Below are the code and all the weights of a small trained network. Each question names an input and a class and asks about switching units off, where a switched-off unit gives its printed mean instead of its output.

import numpy as np


def w(rows, s, z=0):
    codes = np.array(rows[::2]) - 128.0
    scale = np.full(codes.shape[1], s)
    scale[-1] = z or s
    return codes * scale


def f(y):
    return np.maximum(y, 0)


def log_softmax(a):
    a = a - a.max(-1, keepdims=True)
    return a - np.log(np.exp(a).sum(-1, keepdims=True))


def net(x, mask):
    res = np.array(x, float).reshape(1, 5) / 4 @ E
    y = f(res @ A[0][:, :-1].T + A[0][:, -1])
    res = res + np.where(mask, y, B[0][:, -1]) @ B[0][:, :-1]
    return log_softmax(res[-1] @ U[:, :-1].T + U[:, -1])


A, B = {}, {}
E = w([
[54,72,5,177,174],'x0',
[129,126,128,129,129],'x1',
[123,131,128,117,138],'x2',
[198,97,27,45,75],'x3',
[34,55,184,99,40],'x4',
],0.011)
A[0] = w([
[237,205,192,182,209,190],'n1',
[169,131,74,197,230,104],'n2',
[75,128,59,193,188,188],'n3',
[96,85,108,49,88,104],'n4',
[231,108,75,111,145,131],'n5',
[185,84,225,39,98,234],'n6',
[80,106,127,157,207,115],'n7',
[241,95,83,84,132,195],'n8',
[135,5,43,121,157,103],'n9',
[130,135,122,167,179,108],'n10',
[221,118,113,49,64,125],'n11',
[147,98,56,63,73,132],'n12',
[120,109,113,187,211,111],'n13',
[89,90,131,172,166,136],'n14',
[152,248,103,115,200,254],'n15',
[172,147,34,217,193,152],'n16',
[88,187,230,180,157,255],'n17',
],0.012,0.006)
B[0] = w([
[252,86,130,98,173,251],'n1',
[154,154,152,162,130,211],'n2',
[118,111,131,193,104,230],'n3',
[170,86,69,111,83,185],'n4',
[89,208,123,122,193,204],'n5',
[148,140,182,75,74,235],'n6',
[121,181,97,164,72,184],'n7',
[120,180,75,101,171,225],'n8',
[146,86,63,148,198,217],'n9',
[143,150,90,153,124,164],'n10',
[105,189,104,63,117,218],'n11',
[174,118,11,109,125,211],'n12',
[140,152,128,156,85,187],'n13',
[90,126,99,136,83,180],'n14',
[169,121,132,157,174,233],'n15',
[155,163,144,172,148,231],'n16',
[122,33,138,148,101,245],'n17',
],0.012,0.016)
U = w([
[189,47,83,104,158,238],'0',
[95,71,201,114,89,143],'1',
[137,193,127,71,164,96],'2',
[127,149,97,68,59,2],'3',
[130,175,168,201,108,147],'4',
[9,120,83,144,69,161],'5',
[105,154,80,143,186,17],'6',
],0.015,0.0042)

Each question gives the input, the list of numbers given to net, and the class t.
The units are the neurons (one row each of A and B). Each row of codes is followed by its name. A weight is (code - 128) times the scale printed after its matrix; where a second scale follows, it is the last column's (A, B and U).
mask holds one flag per neuron, in row order. A switched-off neuron (its flag False) gives its mean, the last column of its row in B, instead of its output. The means were averaged over made-up inputs and are rounded, as every weight is.
A unit's drop is (log p(t) with every unit on - log p(t) with that unit switched off) / (log p(t) with every unit on - log p(t) with every unit switched off).
The circuit of an input: a set's keep is (log p(t) with only the set's units on - log p(t) with every unit switched off) / (log p(t) with every unit on - log p(t) with every unit switched off). Starting from the 12 units with the biggest drops (on a tie, the unit counted first), units are removed one at a time, each time the one whose removal leaves the highest keep (on an exact tie, the one counted first), for as long as the keep stays at least 0.8.
units of the circuit, in order: the units of the circuit, biggest drop first
top k neurons: the k neurons with the biggest drops, biggest first
drop of u: that unit's drop, to one decimal
input [3,0,-8,0,8], class 5: units of the circuit, in order	n1
input [0,4,2,-8,5], class 1: units of the circuit, in order	n17, n12
input [0,-7,-3,1,-3], class 2: units of the circuit, in order	n17, n9
input [1,5,0,-8,-3], class 4: top 4 neurons	n7, n12, n9, n13
input [2,0,2,0,1], class 5: top 2 neurons	n1, n15
input [-1,1,1,8,6], class 3: top 2 neurons	n11, n1
input [-4,-1,0,-1,1], class 1: top 2 neurons	n12, n9
input [1,3,-2,-5,0], class 4: top 2 neurons	n12, n9
input [8,-5,-4,6,0], class 6: top 2 neurons	n1, n5
input [6,-4,-5,-8,4], class 5: drop of n11	0.0
input [0,0,-1,2,-8], class 2: drop of n17	0.1
input [-8,0,-1,6,2], class 3: drop of n6	0.1
